Here is a tiny trained network, its code and every weight. The questions are about switching its units off for an input and a target symbol, where a switched-off unit gives its printed mean instead of its output.

import numpy as np


def w(rows, s, z=0):
    codes = np.array(rows[::2]) - 128.0
    scale = np.full(codes.shape[1], s)
    scale[-1] = z or s
    return codes * scale


def f(y):
    return y / 2 * (1 + np.tanh(0.7978845608 * (y + 0.044715 * y**3)))


def softmax(a):
    e = np.exp(a - a.max(-1, keepdims=True))
    return e / e.sum(-1, keepdims=True)


def log_softmax(a):
    a = a - a.max(-1, keepdims=True)
    return a - np.log(np.exp(a).sum(-1, keepdims=True))


def net(x, mask):
    ids = ['ΔΠΣΦΨΩαβεθλξτ'.index(c) for c in x.split()]
    T = len(ids)
    res = E[ids] + P[:T]
    u = 0
    for l in range(2):
        r = res
        for j in range(2):
            rows = slice(4 * j, 4 * j + 4)
            q, k, v = (r @ M[l][rows].T for M in (Q, K, V))
            z = softmax(np.where(np.tri(T) > 0, q @ k.T / 4**0.5, -1e9)) @ v
            o = O[l][rows]
            res = res + np.where(mask[u + j], z, o[:, -1]) @ o[:, :-1]
        u += 2
        y = f(res @ A[l][:, :-1].T + A[l][:, -1])
        res = res + np.where(mask[u : u + 16], y, B[l][:, -1]) @ B[l][:, :-1]
        u += 16
    return log_softmax(res[-1] @ U[:, :-1].T + U[:, -1])


Q, K, V, O, A, B = {}, {}, {}, {}, {}, {}
E = w([
[57,116,137,123,177],'Δ',
[196,201,42,52,96],'Π',
[221,24,169,158,59],'Σ',
[164,121,38,168,115],'Φ',
[59,151,196,78,120],'Ψ',
[233,80,186,2,108],'Ω',
[152,86,113,48,76],'α',
[108,118,39,147,63],'β',
[172,174,190,142,151],'ε',
[65,199,162,242,143],'θ',
[77,187,9,140,96],'λ',
[106,26,206,63,40],'ξ',
[221,69,177,255,136],'τ',
],0.016)
P = w([
[52,207,192,90,3],'0',
[176,130,54,144,172],'1',
[169,137,63,143,181],'2',
[151,139,86,138,178],'3',
[135,138,101,136,175],'4',
[134,138,105,130,173],'5',
],0.008)
Q[0] = w([
[113,152,137,77,199],'0.h1',
[108,82,36,160,78],'0.h1',
[178,142,146,115,48],'0.h1',
[201,113,175,35,157],'0.h1',
[17,64,90,33,164],'0.h2',
[135,137,208,143,230],'0.h2',
[64,187,147,88,125],'0.h2',
[121,254,146,46,99],'0.h2',
],0.0081)
K[0] = w([
[129,109,161,133,255],'0.h1',
[50,54,69,161,70],'0.h1',
[117,74,119,54,175],'0.h1',
[144,173,158,14,113],'0.h1',
[92,118,120,21,21],'0.h2',
[80,248,176,85,114],'0.h2',
[70,230,149,111,128],'0.h2',
[176,217,177,55,110],'0.h2',
],0.0076)
V[0] = w([
[105,116,138,154,83],'0.h1',
[109,59,136,208,70],'0.h1',
[132,163,166,129,59],'0.h1',
[80,40,72,130,92],'0.h1',
[213,110,160,95,64],'0.h2',
[123,118,87,48,88],'0.h2',
[122,3,98,130,230],'0.h2',
[177,122,175,103,198],'0.h2',
],0.0066)
O[0] = w([
[124,166,148,140,68,111],'0.h1',
[155,139,138,147,102,72],'0.h1',
[127,199,176,129,125,169],'0.h1',
[97,127,104,156,132,95],'0.h1',
[192,88,106,126,159,254],'0.h2',
[151,155,104,141,35,185],'0.h2',
[108,147,121,185,2,71],'0.h2',
[101,92,105,157,160,163],'0.h2',
],0.0069,0.006)
A[0] = w([
[185,143,212,121,57,121],'0.n1',
[72,193,173,177,169,80],'0.n2',
[87,120,107,67,48,101],'0.n3',
[177,162,218,83,211,173],'0.n4',
[113,63,135,56,151,121],'0.n5',
[176,81,101,193,112,130],'0.n6',
[156,94,128,123,145,134],'0.n7',
[56,184,122,149,120,165],'0.n8',
[127,146,83,179,111,133],'0.n9',
[145,133,119,164,55,91],'0.n10',
[89,128,151,239,162,88],'0.n11',
[99,130,170,108,182,153],'0.n12',
[106,123,114,157,175,255],'0.n13',
[116,194,79,164,12,116],'0.n14',
[188,127,98,100,144,128],'0.n15',
[85,190,120,111,107,70],'0.n16',
],0.011,0.0062)
B[0] = w([
[124,66,254,143,140,185],'0.n1',
[110,190,156,185,143,145],'0.n2',
[169,219,125,59,185,141],'0.n3',
[143,65,91,194,184,250],'0.n4',
[175,90,143,76,140,197],'0.n5',
[58,93,141,40,135,159],'0.n6',
[105,138,145,131,115,168],'0.n7',
[42,89,147,144,90,147],'0.n8',
[135,40,75,152,200,134],'0.n9',
[110,148,124,169,163,132],'0.n10',
[133,171,22,123,132,140],'0.n11',
[157,103,74,159,137,161],'0.n12',
[106,100,77,146,85,168],'0.n13',
[142,109,196,132,216,144],'0.n14',
[95,138,176,172,120,196],'0.n15',
[84,144,212,150,170,132],'0.n16',
],0.0073,0.013)
Q[1] = w([
[216,71,106,40,87],'1.h1',
[99,93,167,163,150],'1.h1',
[164,251,130,184,45],'1.h1',
[183,111,125,180,93],'1.h1',
[1,50,111,62,119],'1.h2',
[81,111,29,80,200],'1.h2',
[52,112,127,225,193],'1.h2',
[51,145,144,144,72],'1.h2',
],0.0094)
K[1] = w([
[134,185,101,71,82],'1.h1',
[96,109,152,184,101],'1.h1',
[126,89,46,213,47],'1.h1',
[82,73,64,138,129],'1.h1',
[81,113,250,88,94],'1.h2',
[143,228,173,131,177],'1.h2',
[82,118,170,193,229],'1.h2',
[98,161,94,193,66],'1.h2',
],0.011)
V[1] = w([
[100,133,132,137,138],'1.h1',
[175,85,130,139,162],'1.h1',
[112,117,191,193,96],'1.h1',
[148,158,128,92,86],'1.h1',
[119,72,165,66,152],'1.h2',
[209,124,92,154,252],'1.h2',
[135,193,142,49,165],'1.h2',
[16,187,108,180,145],'1.h2',
],0.011)
O[1] = w([
[86,76,150,196,173,122],'1.h1',
[96,113,128,158,127,191],'1.h1',
[158,72,158,122,106,173],'1.h1',
[100,113,67,77,145,102],'1.h1',
[126,77,131,153,140,225],'1.h2',
[174,192,147,190,116,203],'1.h2',
[150,162,99,106,254,118],'1.h2',
[71,144,160,150,150,3],'1.h2',
],0.0089,0.023)
A[1] = w([
[117,106,77,129,152,214],'1.n1',
[70,5,177,130,113,116],'1.n2',
[54,147,77,158,146,111],'1.n3',
[144,123,153,184,95,183],'1.n4',
[83,125,92,125,170,148],'1.n5',
[168,103,149,116,188,111],'1.n6',
[151,152,76,213,152,36],'1.n7',
[64,64,82,26,138,226],'1.n8',
[138,184,77,107,183,191],'1.n9',
[105,204,144,146,170,61],'1.n10',
[134,107,136,99,167,119],'1.n11',
[159,126,97,98,163,114],'1.n12',
[155,128,124,165,128,194],'1.n13',
[156,75,128,92,142,93],'1.n14',
[169,66,192,154,155,52],'1.n15',
[180,151,78,168,121,254],'1.n16',
],0.011,0.0026)
B[1] = w([
[88,142,216,54,60,145],'1.n1',
[92,190,114,152,115,220],'1.n2',
[96,202,122,83,141,142],'1.n3',
[150,166,156,76,62,197],'1.n4',
[141,196,166,66,119,140],'1.n5',
[93,118,32,99,121,194],'1.n6',
[157,54,101,109,225,169],'1.n7',
[103,141,235,88,150,156],'1.n8',
[128,215,41,3,83,143],'1.n9',
[65,40,25,24,136,145],'1.n10',
[151,221,190,205,144,150],'1.n11',
[146,128,182,178,42,157],'1.n12',
[79,183,219,128,29,178],'1.n13',
[103,104,178,153,162,200],'1.n14',
[96,104,27,143,175,255],'1.n15',
[173,200,155,160,130,191],'1.n16',
],0.0056,0.032)
U = w([
[114,155,236,110,170,137],'Δ',
[144,201,11,118,123,45],'Π',
[60,20,113,61,60,112],'Σ',
[117,155,95,116,137,252],'Φ',
[69,95,35,211,249,6],'Ψ',
[217,13,71,104,180,165],'Ω',
[201,148,207,3,88,133],'α',
[122,127,70,109,198,206],'β',
[168,229,177,191,162,111],'ε',
[48,192,17,179,100,64],'θ',
[102,129,73,82,173,98],'λ',
[176,15,247,26,215,18],'ξ',
[104,185,90,125,11,168],'τ',
],0.0059,0.0038)

Each question gives the input, a string of symbols that net reads in full, and the target symbol t.
The units are the heads (4 rows each of Q, K, V and O) and the neurons (one row each of A and B). Each row of codes is followed by its name. A weight is (code - 128) times the scale printed after its matrix; where a second scale follows, it is the last column's (O, A, B and U).
mask holds one flag per unit, layer by layer, with each layer's heads first. A switched-off unit (its flag False) gives its mean, the last column of its rows in O or B, instead of its output. The means were averaged over made-up inputs and are rounded, as every weight is.
A unit's drop is (log p(t) with every unit on - log p(t) with that unit switched off) / (log p(t) with every unit on - log p(t) with every unit switched off).
The circuit of an input: a set's keep is (log p(t) with only the set's units on - log p(t) with every unit switched off) / (log p(t) with every unit on - log p(t) with every unit switched off). Starting from the 12 units with the biggest drops (on a tie, the unit counted first), units are removed one at a time, each time the one whose removal leaves the highest keep (on an exact tie, the one counted first), for as long as the keep stays at least 0.8.
circuit, biggest first: the units of the circuit, biggest drop first
unit that matters most: the unit with the biggest drop
top k neurons: the k neurons with the biggest drops, biggest first
k most important neurons of layer l: the k neurons of layer l with the biggest drops, biggest first
which heads matter: for each layer, one digit per head in row order, 1 if its drop is at least 0.15 and else 0, layers parted by /
input Σ Ω Δ, target Σ: which heads matter	00 / 01
input Ω Ψ Δ ε Π, target Π: circuit, biggest first	(0.n1; 1.h1; 1.n9)
input Π Ω α α, target α: which heads matter	00 / 11
input Σ Ψ Ω ξ β, target Σ: circuit, biggest first	(1.h2; 0.n1; 0.h1; 0.n6)
input Ω Σ Ω Ω Φ, target Ω: circuit, biggest first	(1.h2; 1.n7; 1.n2)
input λ Ω Σ Ψ, target λ: unit that matters most	1.h2
input ξ ε β Δ, target ξ: top 2 neurons	(1.n8; 0.n1)
input Σ Φ β Ω β, target Σ: circuit, biggest first	(1.h2; 0.n1; 0.h1)
input Ω Ω β Ψ Ω λ, target Ω: 2 most important neurons of layer 0	(0.n1; 0.n9)
input τ Φ Ω Ω Ψ, target τ: circuit, biggest first	(1.h2; 0.n1; 1.n7)
input Ω β Σ Ω ε, target ε: circuit, biggest first	(1.h2; 0.n4)
input Ω Ω α β ε Σ, target Σ: circuit, biggest first	(0.n6; 1.h2; 0.h2; 0.n4)
input β Ω Δ Σ Δ β, target β: top 2 neurons	(0.n14; 0.n3)
input Δ θ Ω Ψ, target Δ: circuit, biggest first	(1.h2; 0.h2; 1.n15; 1.n6)
input Σ Ω Φ, target Σ: unit that matters most	0.n6
input λ Ω Ω Δ Δ Δ, target λ: 3 most important neurons of layer 0	(0.n14; 0.n3; 0.n4)
input Δ ε α Φ, target Δ: 2 most important neurons of layer 0	(0.n6; 0.n4)
input Ω α θ Φ, target Ω: 2 most important neurons of layer 0	(0.n1; 0.n9)
input Δ Ω Σ β Δ θ, target θ: top 2 neurons	(1.n10; 0.n2)
input Σ Ψ Ω α, target α: top 2 neurons	(0.n4; 1.n15)
input Δ Ψ λ Ψ τ, target Δ: top neuron	(0.n6)
input θ Ω Ω Ψ, target θ: top 2 neurons	(0.n8; 0.n4)
input Ω α θ Δ β, target Ω: 3 most important neurons of layer 0	(0.n1; 0.n9; 0.n15)
input Δ Ω Ω Ω Ω Δ, target Δ: top 2 neurons	(1.n8; 0.n8)
input α Σ Ω Ω Ψ, target α: 3 most important neurons of layer 1	(1.n15; 1.n9; 1.n1)
